Below is a small trained network, with its code and all its weights. Each question gives an input and a target symbol and asks what happens when units are switched off, that is, made to give their printed mean instead of their output.

import numpy as np


def w(rows, s, z=0):
    codes = np.array(rows[::2]) - 128.0
    scale = np.full(codes.shape[1], s)
    scale[-1] = z or s
    return codes * scale


def norm(h):
    return h / np.sqrt((h * h).mean(-1, keepdims=True) + 1e-5)


def f(y):
    return np.maximum(y, 0)


def softmax(a):
    e = np.exp(a - a.max(-1, keepdims=True))
    return e / e.sum(-1, keepdims=True)


def log_softmax(a):
    a = a - a.max(-1, keepdims=True)
    return a - np.log(np.exp(a).sum(-1, keepdims=True))


def net(x, mask):
    ids = ['γεθλμξπστφψω'.index(c) for c in x.split()]
    T = len(ids)
    res = E[ids] + P[:T]
    u = 0
    for l in range(2):
        q, k, v = (norm(res) @ M[l].T for M in (Q, K, V))
        z = softmax(np.where(np.tri(T) > 0, q @ k.T / 4**0.5, -1e9)) @ v
        res = res + np.where(mask[u], z, O[l][:, -1]) @ O[l][:, :-1]
        u += 1
        y = f(norm(res) @ A[l][:, :-1].T + A[l][:, -1])
        res = res + np.where(mask[u : u + 4], y, B[l][:, -1]) @ B[l][:, :-1]
        u += 4
    return log_softmax(norm(res)[-1] @ U[:, :-1].T + U[:, -1])


Q, K, V, O, A, B = {}, {}, {}, {}, {}, {}
E = w([
[156,113,110,118,121,101,133,131,144,144,139,88],'γ',
[146,155,156,120,115,162,137,134,118,131,136,126],'ε',
[137,110,82,120,111,147,77,155,133,139,3,132],'θ',
[127,132,117,101,146,119,152,170,123,119,142,99],'λ',
[90,164,102,113,127,179,57,109,108,111,108,79],'μ',
[115,115,119,119,159,102,116,150,131,145,149,110],'ξ',
[99,100,125,120,127,139,147,118,88,132,100,154],'π',
[154,113,118,77,124,142,110,124,136,51,117,157],'σ',
[126,113,130,123,122,105,117,167,130,134,164,113],'τ',
[116,177,81,143,123,163,91,138,127,174,125,182],'φ',
[132,124,133,98,112,98,138,157,112,126,136,95],'ψ',
[89,106,120,177,122,133,149,134,157,95,90,65],'ω',
],0.026)
P = w([
[195,95,254,141,195,89,191,76,183,75,126,60],'0',
[121,121,98,84,106,168,81,204,65,103,122,89],'1',
[134,118,81,98,112,151,95,228,78,128,140,78],'2',
[121,125,73,78,115,141,70,165,103,111,145,91],'3',
[111,164,83,91,82,139,98,177,89,104,161,115],'4',
[108,153,82,69,96,143,103,150,100,112,144,110],'5',
[93,183,56,74,60,138,105,167,155,150,158,163],'6',
],0.0069)
Q[0] = w([
[205,115,147,80,136,11,176,211,162,128,252,38],'0.h0',
[153,133,138,170,140,117,65,73,143,125,93,137],'0.h0',
[75,105,158,115,134,113,185,138,110,147,119,143],'0.h0',
[132,155,109,39,117,172,78,138,81,69,102,186],'0.h0',
],0.036)
K[0] = w([
[162,63,254,107,161,79,221,126,143,64,165,45],'0.h0',
[136,102,133,89,127,113,65,107,102,129,112,81],'0.h0',
[90,103,117,169,133,123,148,146,111,96,127,115],'0.h0',
[154,182,103,76,147,150,100,117,127,145,173,245],'0.h0',
],0.038)
V[0] = w([
[61,43,72,115,107,62,68,116,70,130,197,92],'0.h0',
[97,154,114,95,49,119,156,207,134,30,158,70],'0.h0',
[134,117,213,173,126,131,107,123,152,86,161,177],'0.h0',
[125,160,104,147,249,137,69,165,163,155,196,185],'0.h0',
],0.017)
O[0] = w([
[37,89,161,32,130,134,8,164,62,120,49,185,163],'0.h0',
[70,59,222,189,162,111,81,130,150,99,255,84,181],'0.h0',
[139,180,40,112,91,104,195,78,157,71,222,157,85],'0.h0',
[170,239,183,78,241,162,65,67,141,120,124,222,2],'0.h0',
],0.0065,0.015)
A[0] = w([
[110,197,119,134,134,185,100,46,102,108,91,81,4],'0.n0',
[169,88,117,76,145,128,106,82,149,21,127,195,55],'0.n1',
[213,231,110,70,179,142,122,121,111,167,84,253,38],'0.n2',
[86,66,147,140,133,133,200,68,51,158,103,228,85],'0.n3',
],0.046,0.0037)
B[0] = w([
[149,183,171,135,179,107,67,106,86,90,117,66,165],'0.n0',
[154,125,122,32,126,158,121,108,168,32,130,175,177],'0.n1',
[189,84,78,121,252,186,116,211,154,207,168,97,227],'0.n2',
[55,108,217,68,101,167,179,160,132,201,119,148,253],'0.n3',
],0.025,0.021)
Q[1] = w([
[136,134,167,177,108,150,128,75,141,127,91,196],'1.h0',
[112,79,160,159,115,129,103,218,124,206,114,112],'1.h0',
[193,142,90,120,144,191,107,106,116,147,1,143],'1.h0',
[204,160,50,153,89,110,209,101,133,123,149,133],'1.h0',
],0.039)
K[1] = w([
[49,122,57,115,122,149,92,219,96,98,115,160],'1.h0',
[134,48,145,174,154,146,97,189,149,206,64,74],'1.h0',
[98,110,107,60,109,149,3,196,81,145,85,179],'1.h0',
[58,82,164,94,62,154,187,136,167,154,176,205],'1.h0',
],0.036)
V[1] = w([
[251,60,132,63,109,109,59,132,135,185,145,75],'1.h0',
[141,162,246,128,78,104,166,52,94,70,41,84],'1.h0',
[99,104,196,138,148,235,208,144,195,135,69,98],'1.h0',
[93,167,182,34,142,107,189,205,51,180,174,187],'1.h0',
],0.017)
O[1] = w([
[126,190,90,157,160,100,104,130,149,136,11,206,169],'1.h0',
[168,116,163,84,72,142,81,12,128,174,103,85,127],'1.h0',
[240,110,125,151,110,101,69,102,51,86,104,126,252],'1.h0',
[150,17,141,178,145,59,155,109,72,122,137,127,196],'1.h0',
],0.011,0.015)
A[1] = w([
[188,168,202,224,173,179,146,66,121,169,214,195,73],'1.n0',
[30,74,132,196,92,163,159,67,166,79,79,92,3],'1.n1',
[56,71,253,28,81,169,248,122,70,247,101,221,54],'1.n2',
[133,121,66,141,134,115,213,80,105,129,157,155,111],'1.n3',
],0.034,0.0064)
B[1] = w([
[188,146,167,221,94,142,152,69,139,167,143,217,141],'1.n0',
[133,127,135,158,160,180,210,96,116,78,89,64,144],'1.n1',
[47,85,168,30,95,180,156,102,108,254,120,133,255],'1.n2',
[87,149,100,108,160,57,88,100,128,164,145,134,139],'1.n3',
],0.024,0.076)
U = w([
[181,159,127,117,41,140,122,180,143,130,198,50,51],'γ',
[59,102,160,170,162,92,106,181,88,82,122,184,80],'ε',
[79,79,156,77,94,151,146,115,128,185,135,134,199],'θ',
[168,61,84,125,111,42,114,114,64,121,119,110,161],'λ',
[138,105,133,164,135,158,201,112,139,74,87,58,174],'μ',
[112,173,197,129,147,119,29,94,81,102,154,81,20],'ξ',
[58,183,102,130,157,66,160,112,155,121,190,108,117],'π',
[133,159,92,132,135,106,135,77,146,142,145,118,62],'σ',
[149,146,63,134,99,111,108,141,158,139,3,138,123],'τ',
[159,97,118,62,108,139,120,98,160,42,145,173,164],'φ',
[181,144,168,197,93,145,139,101,130,124,144,187,249],'ψ',
[187,101,90,128,223,161,136,160,126,151,145,120,124],'ω',
],0.0061,0.0017)

Each question gives the input, a string of symbols that net reads in full, and the target symbol t.
The units are the heads (4 rows each of Q, K, V and O) and the neurons (one row each of A and B). Each row of codes is followed by its name. A weight is (code - 128) times the scale printed after its matrix; where a second scale follows, it is the last column's (O, A, B and U).
mask holds one flag per unit, layer by layer, with each layer's heads first. A switched-off unit (its flag False) gives its mean, the last column of its rows in O or B, instead of its output. The means were averaged over made-up inputs and are rounded, as every weight is.
A unit's drop is (log p(t) with every unit on - log p(t) with that unit switched off) / (log p(t) with every unit on - log p(t) with every unit switched off).
The circuit of an input: a set's keep is (log p(t) with only the set's units on - log p(t) with every unit switched off) / (log p(t) with every unit on - log p(t) with every unit switched off). Starting from all 10 units, units are removed one at a time, each time the one whose removal leaves the highest keep (on an exact tie, the one counted first), for as long as the keep stays at least 0.8.
units of the circuit, in order: the units of the circuit, biggest drop first
most important unit: the unit with the biggest drop
top k neurons: the k neurons with the biggest drops, biggest first
top k neurons in layer l: the k neurons of layer l with the biggest drops, biggest first
input π π λ λ ε, target ψ: units of the circuit, in order	0.h0; 0.n3; 1.n2; 1.n0
input π ψ τ π λ θ, target τ: units of the circuit, in order	0.n3; 1.n2; 1.h0; 0.n2
input π π φ λ π θ, target ω: units of the circuit, in order	0.h0; 0.n2
input π π ψ, target λ: units of the circuit, in order	0.n3; 0.h0; 1.n2; 1.h0
input π π π π π λ θ, target τ: units of the circuit, in order	0.n3; 1.n2; 0.n2; 1.h0
input σ ω τ π σ λ ξ, target π: most important unit	0.h0
input σ π τ, target π: top 4 neurons	0.n3; 1.n2; 0.n2; 0.n1
input σ λ π γ, target π: top 2 neurons	0.n3; 1.n2
input π λ λ ψ ε, target ψ: top 2 neurons in layer 1	1.n2; 1.n0
input σ π ψ π ψ, target π: top 2 neurons	0.n3; 1.n2
input π π π π ψ, target λ: units of the circuit, in order	0.h0; 0.n3; 1.n2; 1.h0
input π π λ ε π ξ, target λ: units of the circuit, in order	0.n3; 1.n2; 0.h0; 1.h0
input τ μ λ λ, target φ: top 2 neurons in layer 0	0.n1; 0.n3
input γ π π π τ λ, target τ: most important unit	0.n3
input π μ π ψ π τ, target λ: units of the circuit, in order	0.h0; 0.n3; 1.n2; 1.h0
input τ π ψ, target φ: units of the circuit, in order	0.h0; 0.n3; 0.n1; 1.n2
input ψ λ ξ, target μ: top 4 neurons	0.n3; 0.n2; 1.n2; 1.n1
input μ μ π λ ε γ σ, target φ: top 2 neurons	1.n2; 0.n3
input π π τ π π λ, target λ: units of the circuit, in order	0.n3; 0.h0; 1.n2; 1.h0
input π ψ ψ ξ λ, target λ: units of the circuit, in order	0.h0; 0.n3; 1.n2; 1.h0
input σ π λ π λ, target π: most important unit	0.n3
input ψ λ π μ, target ξ: top 4 neurons	1.n2; 0.n3; 0.n2; 0.n0
input λ π λ γ λ τ, target ψ: top 4 neurons	0.n3; 1.n2; 0.n2; 1.n0
input π τ π γ, target λ: top 2 neurons in layer 0	0.n3; 0.n2
input ω ψ π π γ, target γ: top 2 neurons in layer 1	1.n2; 1.n1
input ω ψ θ μ π λ, target γ: top 2 neurons in layer 1	1.n2; 1.n1
input φ ω ξ, target ε: most important unit	0.h0
